Here is a tiny trained network, its code and every weight. The questions are about switching its units off for an input and a target symbol, where a switched-off unit gives its printed mean instead of its output.

import numpy as np


def w(rows, s, z=0):
    codes = np.array(rows[::2]) - 128.0
    scale = np.full(codes.shape[1], s)
    scale[-1] = z or s
    return codes * scale


def f(y):
    return y / 2 * (1 + np.tanh(0.7978845608 * (y + 0.044715 * y**3)))


def softmax(a):
    e = np.exp(a - a.max(-1, keepdims=True))
    return e / e.sum(-1, keepdims=True)


def log_softmax(a):
    a = a - a.max(-1, keepdims=True)
    return a - np.log(np.exp(a).sum(-1, keepdims=True))


def net(x, mask):
    ids = ['ΓΘΦΨβδεζηλμξπω'.index(c) for c in x.split()]
    T = len(ids)
    res = E[ids] + P[:T]
    u = 0
    for l in range(2):
        q, k, v = (res @ M[l].T for M in (Q, K, V))
        z = softmax(np.where(np.tri(T) > 0, q @ k.T / 3**0.5, -1e9)) @ v
        res = res + np.where(mask[u], z, O[l][:, -1]) @ O[l][:, :-1]
        u += 1
        y = f(res @ A[l][:, :-1].T + A[l][:, -1])
        res = res + np.where(mask[u : u + 4], y, B[l][:, -1]) @ B[l][:, :-1]
        u += 4
    return log_softmax(res[-1] @ U[:, :-1].T + U[:, -1])


Q, K, V, O, A, B = {}, {}, {}, {}, {}, {}
E = w([
[110,122,101],'Γ',
[103,187,69],'Θ',
[76,166,91],'Φ',
[137,161,69],'Ψ',
[72,121,197],'β',
[122,119,121],'δ',
[106,107,156],'ε',
[97,112,145],'ζ',
[121,154,75],'η',
[75,124,150],'λ',
[157,247,203],'μ',
[124,131,113],'ξ',
[131,99,155],'π',
[145,139,93],'ω',
],0.014)
P = w([
[149,111,66],'0',
[2,93,62],'1',
[23,131,39],'2',
[21,132,60],'3',
[250,205,237],'4',
[161,203,244],'5',
[171,164,198],'6',
[75,253,73],'7',
[149,197,160],'8',
],0.0072)
Q[0] = w([
[87,139,179],'L0H1',
[7,135,91],'L0H1',
[130,92,140],'L0H1',
],0.021)
K[0] = w([
[91,168,72],'L0H1',
[253,247,227],'L0H1',
[175,144,96],'L0H1',
],0.013)
V[0] = w([
[60,221,224],'L0H1',
[110,249,37],'L0H1',
[18,131,156],'L0H1',
],0.012)
O[0] = w([
[55,160,179,158],'L0H1',
[116,221,24,255],'L0H1',
[7,130,158,177],'L0H1',
],0.016,0.0069)
A[0] = w([
[63,26,116,1],'L0N1',
[239,250,254,121],'L0N2',
[149,153,229,231],'L0N3',
[23,165,126,104],'L0N4',
],0.0082,0.0043)
B[0] = w([
[75,203,71,129],'L0N1',
[57,57,164,136],'L0N2',
[156,226,1,137],'L0N3',
[193,74,105,248],'L0N4',
],0.0095,0.015)
Q[1] = w([
[18,249,103],'L1H1',
[136,75,123],'L1H1',
[94,102,27],'L1H1',
],0.022)
K[1] = w([
[109,251,246],'L1H1',
[154,78,93],'L1H1',
[241,182,139],'L1H1',
],0.019)
V[1] = w([
[78,146,49],'L1H1',
[116,22,72],'L1H1',
[253,181,138],'L1H1',
],0.016)
O[1] = w([
[111,85,45,252],'L1H1',
[231,58,168,105],'L1H1',
[168,249,91,148],'L1H1',
],0.016,0.022)
A[1] = w([
[166,77,46,146],'L1N1',
[126,103,61,27],'L1N2',
[185,255,203,126],'L1N3',
[99,74,55,255],'L1N4',
],0.012,0.0078)
B[1] = w([
[108,197,168,222],'L1N1',
[3,41,221,204],'L1N2',
[116,55,55,149],'L1N3',
[233,126,116,253],'L1N4',
],0.015,0.053)
U = w([
[57,41,102,105],'Γ',
[101,134,189,159],'Θ',
[33,166,143,76],'Φ',
[111,164,34,103],'Ψ',
[89,113,80,2],'β',
[72,211,67,114],'δ',
[216,131,155,115],'ε',
[127,253,137,174],'ζ',
[213,205,48,153],'η',
[218,250,157,187],'λ',
[241,196,125,159],'μ',
[165,207,59,147],'ξ',
[190,121,55,110],'π',
[244,179,135,161],'ω',
],0.0051,0.01)

Each question gives the input, a string of symbols that net reads in full, and the target symbol t.
The units are the heads (3 rows each of Q, K, V and O) and the neurons (one row each of A and B). Each row of codes is followed by its name. A weight is (code - 128) times the scale printed after its matrix; where a second scale follows, it is the last column's (O, A, B and U).
mask holds one flag per unit, layer by layer, with each layer's heads first. A switched-off unit (its flag False) gives its mean, the last column of its rows in O or B, instead of its output. The means were averaged over made-up inputs and are rounded, as every weight is.
A unit's drop is (log p(t) with every unit on - log p(t) with that unit switched off) / (log p(t) with every unit on - log p(t) with every unit switched off).
The circuit of an input: a set's keep is (log p(t) with only the set's units on - log p(t) with every unit switched off) / (log p(t) with every unit on - log p(t) with every unit switched off). Starting from all 10 units, units are removed one at a time, each time the one whose removal leaves the highest keep (on an exact tie, the one counted first), for as long as the keep stays at least 0.8.
circuit, biggest first: the units of the circuit, biggest drop first
unit that matters most: the unit with the biggest drop
top k neurons: the k neurons with the biggest drops, biggest first
k most important neurons of layer l: the k neurons of layer l with the biggest drops, biggest first
input Θ η π, target Φ: top 3 neurons => L1N2; L1N1; L0N4
input ω Γ δ η, target Ψ: top 2 neurons => L1N3; L1N4
input Φ η Ψ Θ Ψ, target ζ: circuit, biggest first => L0H1; L1N1; L1N3; L1N2
input δ Ψ π λ, target η: circuit, biggest first => L1N2; L0H1; L1H1; L1N3
input ω η μ Φ ξ, target Γ: circuit, biggest first => L1H1; L0H1
input Ψ η η Θ, target δ: top 2 neurons => L1N2; L1N1
input μ β Γ β η, target Γ: circuit, biggest first => L0N2; L1H1; L0H1
input Φ Ψ Γ λ μ ω, target Γ: circuit, biggest first => L0N2; L1H1; L1N1
input η Ψ η ξ Γ ω, target ζ: unit that matters most => L0H1
input Ψ Φ η ω, target δ: 3 most important neurons of layer 1 => L1N2; L1N1; L1N3
input Γ Γ η μ δ Φ ε δ λ, target Γ: circuit, biggest first => L0H1; L1N1
input Θ δ ξ Ψ, target Φ: circuit, biggest first => L1N2; L1N1; L0H1
input Φ π ξ, target Θ: top 4 neurons => L1N2; L1N1; L1N4; L1N3
input π β Ψ, target π: unit that matters most => L1N2
input Θ ω δ ε, target Φ: circuit, biggest first => L1N2; L1N1; L0H1; L1H1
input Φ ξ Θ ε, target Θ: top 2 neurons => L1N2; L1N1
input Ψ λ μ ω π Θ, target Γ: top 2 neurons => L1N2; L0N2
input Φ ω λ, target Θ: top 2 neurons => L1N2; L1N1
input β Θ ξ Φ ω η μ Φ δ, target Γ: circuit, biggest first => L1H1; L0N2; L0H1
input β β δ δ, target Γ: circuit, biggest first => L1H1
input Γ π ζ λ, target λ: circuit, biggest first => L0H1; L1H1; L1N1
